Below is a small trained network, with its code and all its weights. Each question gives an input and a target symbol and asks what happens when units are switched off, that is, made to give their printed mean instead of their output.

import numpy as np


def w(rows, s, z=0):
    codes = np.array(rows[::2]) - 128.0
    scale = np.full(codes.shape[1], s)
    scale[-1] = z or s
    return codes * scale


def f(y):
    return y / 2 * (1 + np.tanh(0.7978845608 * (y + 0.044715 * y**3)))


def softmax(a):
    e = np.exp(a - a.max(-1, keepdims=True))
    return e / e.sum(-1, keepdims=True)


def log_softmax(a):
    a = a - a.max(-1, keepdims=True)
    return a - np.log(np.exp(a).sum(-1, keepdims=True))


def net(x, mask):
    ids = ['ΘΛΞΩαβεζμπστφψ'.index(c) for c in x.split()]
    T = len(ids)
    res = E[ids] + P[:T]
    r = res
    for j in range(3):
        rows = slice(3 * j, 3 * j + 3)
        q, k, v = (r @ M[0][rows].T for M in (Q, K, V))
        z = softmax(np.where(np.tri(T) > 0, q @ k.T / 3**0.5, -1e9)) @ v
        o = O[0][rows]
        res = res + np.where(mask[j], z, o[:, -1]) @ o[:, :-1]
    y = f(res @ A[0][:, :-1].T + A[0][:, -1])
    res = res + np.where(mask[3:11], y, B[0][:, -1]) @ B[0][:, :-1]
    return log_softmax(res[-1] @ U[:, :-1].T + U[:, -1])


Q, K, V, O, A, B = {}, {}, {}, {}, {}, {}
E = w([
[152,184,173,140],'Θ',
[230,213,69,108],'Λ',
[35,120,103,183],'Ξ',
[74,107,155,87],'Ω',
[76,191,44,122],'α',
[135,115,90,122],'β',
[107,107,113,98],'ε',
[131,133,38,75],'ζ',
[98,30,140,174],'μ',
[253,140,168,189],'π',
[135,160,42,194],'σ',
[118,150,163,199],'τ',
[182,42,114,83],'φ',
[177,147,194,51],'ψ',
],0.023)
P = w([
[119,157,236,5],'0',
[68,120,190,62],'1',
[50,91,130,92],'2',
[50,52,86,107],'3',
[55,41,73,100],'4',
[40,26,25,151],'5',
[37,14,27,137],'6',
[40,9,19,121],'7',
[15,5,26,110],'8',
],0.0034)
Q[0] = w([
[179,185,175,112],'h1',
[98,134,137,169],'h1',
[91,187,87,112],'h1',
[125,174,163,250],'h2',
[87,192,73,70],'h2',
[140,110,136,131],'h2',
[105,113,138,84],'h3',
[103,169,161,123],'h3',
[155,74,119,151],'h3',
],0.02)
K[0] = w([
[159,161,166,92],'h1',
[100,153,162,187],'h1',
[102,156,53,124],'h1',
[121,109,120,251],'h2',
[88,178,62,87],'h2',
[126,153,161,125],'h2',
[145,125,130,156],'h3',
[114,95,91,124],'h3',
[121,136,169,123],'h3',
],0.022)
V[0] = w([
[188,124,17,102],'h1',
[122,3,133,161],'h1',
[178,4,130,48],'h1',
[110,233,28,77],'h2',
[68,74,67,185],'h2',
[110,112,52,57],'h2',
[71,65,198,123],'h3',
[80,149,173,147],'h3',
[31,223,85,114],'h3',
],0.0056)
O[0] = w([
[224,169,156,97,139],'h1',
[155,56,179,168,101],'h1',
[172,53,165,43,7],'h1',
[125,159,35,124,186],'h2',
[74,115,117,104,177],'h2',
[128,162,129,2,106],'h2',
[112,80,189,124,102],'h3',
[18,180,196,19,169],'h3',
[76,229,123,165,205],'h3',
],0.0054,0.0022)
A[0] = w([
[112,135,97,82,3],'n1',
[163,94,61,170,45],'n2',
[195,205,221,94,98],'n3',
[76,66,41,50,137],'n4',
[163,140,200,237,89],'n5',
[154,131,100,250,108],'n6',
[147,136,95,136,56],'n7',
[112,115,155,111,98],'n8',
],0.012,0.0046)
B[0] = w([
[165,178,174,186,145],'n1',
[60,108,199,123,156],'n2',
[81,6,15,214,195],'n3',
[161,173,195,174,235],'n4',
[153,162,192,180,238],'n5',
[139,158,118,2,255],'n6',
[144,113,160,111,141],'n7',
[138,111,178,130,134],'n8',
],0.0074,0.0094)
U = w([
[118,115,98,231,123],'Θ',
[192,130,68,156,100],'Λ',
[8,110,114,144,87],'Ξ',
[66,111,182,41,105],'Ω',
[120,189,99,172,1],'α',
[165,119,126,107,157],'β',
[134,122,157,67,190],'ε',
[224,182,147,81,46],'ζ',
[99,66,181,158,54],'μ',
[216,113,140,198,65],'π',
[91,143,87,31,208],'σ',
[117,160,199,154,155],'τ',
[189,93,163,67,123],'φ',
[115,59,91,125,211],'ψ',
],0.011,0.0079)

Each question gives the input, a string of symbols that net reads in full, and the target symbol t.
The units are the heads (3 rows each of Q, K, V and O) and the neurons (one row each of A and B). Each row of codes is followed by its name. A weight is (code - 128) times the scale printed after its matrix; where a second scale follows, it is the last column's (O, A, B and U).
mask holds one flag per unit, heads first, then neurons. A switched-off unit (its flag False) gives its mean, the last column of its rows in O or B, instead of its output. The means were averaged over made-up inputs and are rounded, as every weight is.
A unit's drop is (log p(t) with every unit on - log p(t) with that unit switched off) / (log p(t) with every unit on - log p(t) with every unit switched off).
The circuit of an input: a set's keep is (log p(t) with only the set's units on - log p(t) with every unit switched off) / (log p(t) with every unit on - log p(t) with every unit switched off). Starting from all 11 units, units are removed one at a time, each time the one whose removal leaves the highest keep (on an exact tie, the one counted first), for as long as the keep stays at least 0.8.
circuit, biggest first: the units of the circuit, biggest drop first
k most important neurons: the k neurons with the biggest drops, biggest first
heads that matter: for each layer, one digit per head in row order, 1 if its drop is at least 0.15 and else 0, layers parted by /
drop of u: that unit's drop, to one decimal
input ε σ α ε φ π μ, target μ: 2 most important neurons -> (n2 n5)
input Ω ζ Θ τ Λ α, target α: 3 most important neurons -> (n4 n1 n6)
input Θ τ σ ζ μ Θ φ φ, target φ: heads that matter -> 100
input π α φ π ζ, target ζ: circuit, biggest first -> (n4 h2 h1)
input Ω ζ π Ω β σ Θ μ ζ, target ζ: most important neuron -> (n4)
input α Ω Ω α σ, target σ: circuit, biggest first -> (n6 n5)
input τ α μ τ Θ, target Θ: heads that matter -> 000
input τ τ σ Λ, target Λ: 2 most important neurons -> (n3 n6)
input Θ ψ σ α ψ μ, target μ: heads that matter -> 110
input Ω μ ψ α Θ, target Θ: drop of h3 -> 0.1
input α σ β Ω Ω α σ ψ, target ψ: drop of n7 -> 0.0
input σ β Λ, target Λ: drop of h1 -> 0.4
input μ Ξ α Ξ σ τ ε Ω φ, target φ: drop of h1 -> 0.7
input ψ τ τ τ ψ σ Ξ ε σ, target σ: most important neuron -> (n6)
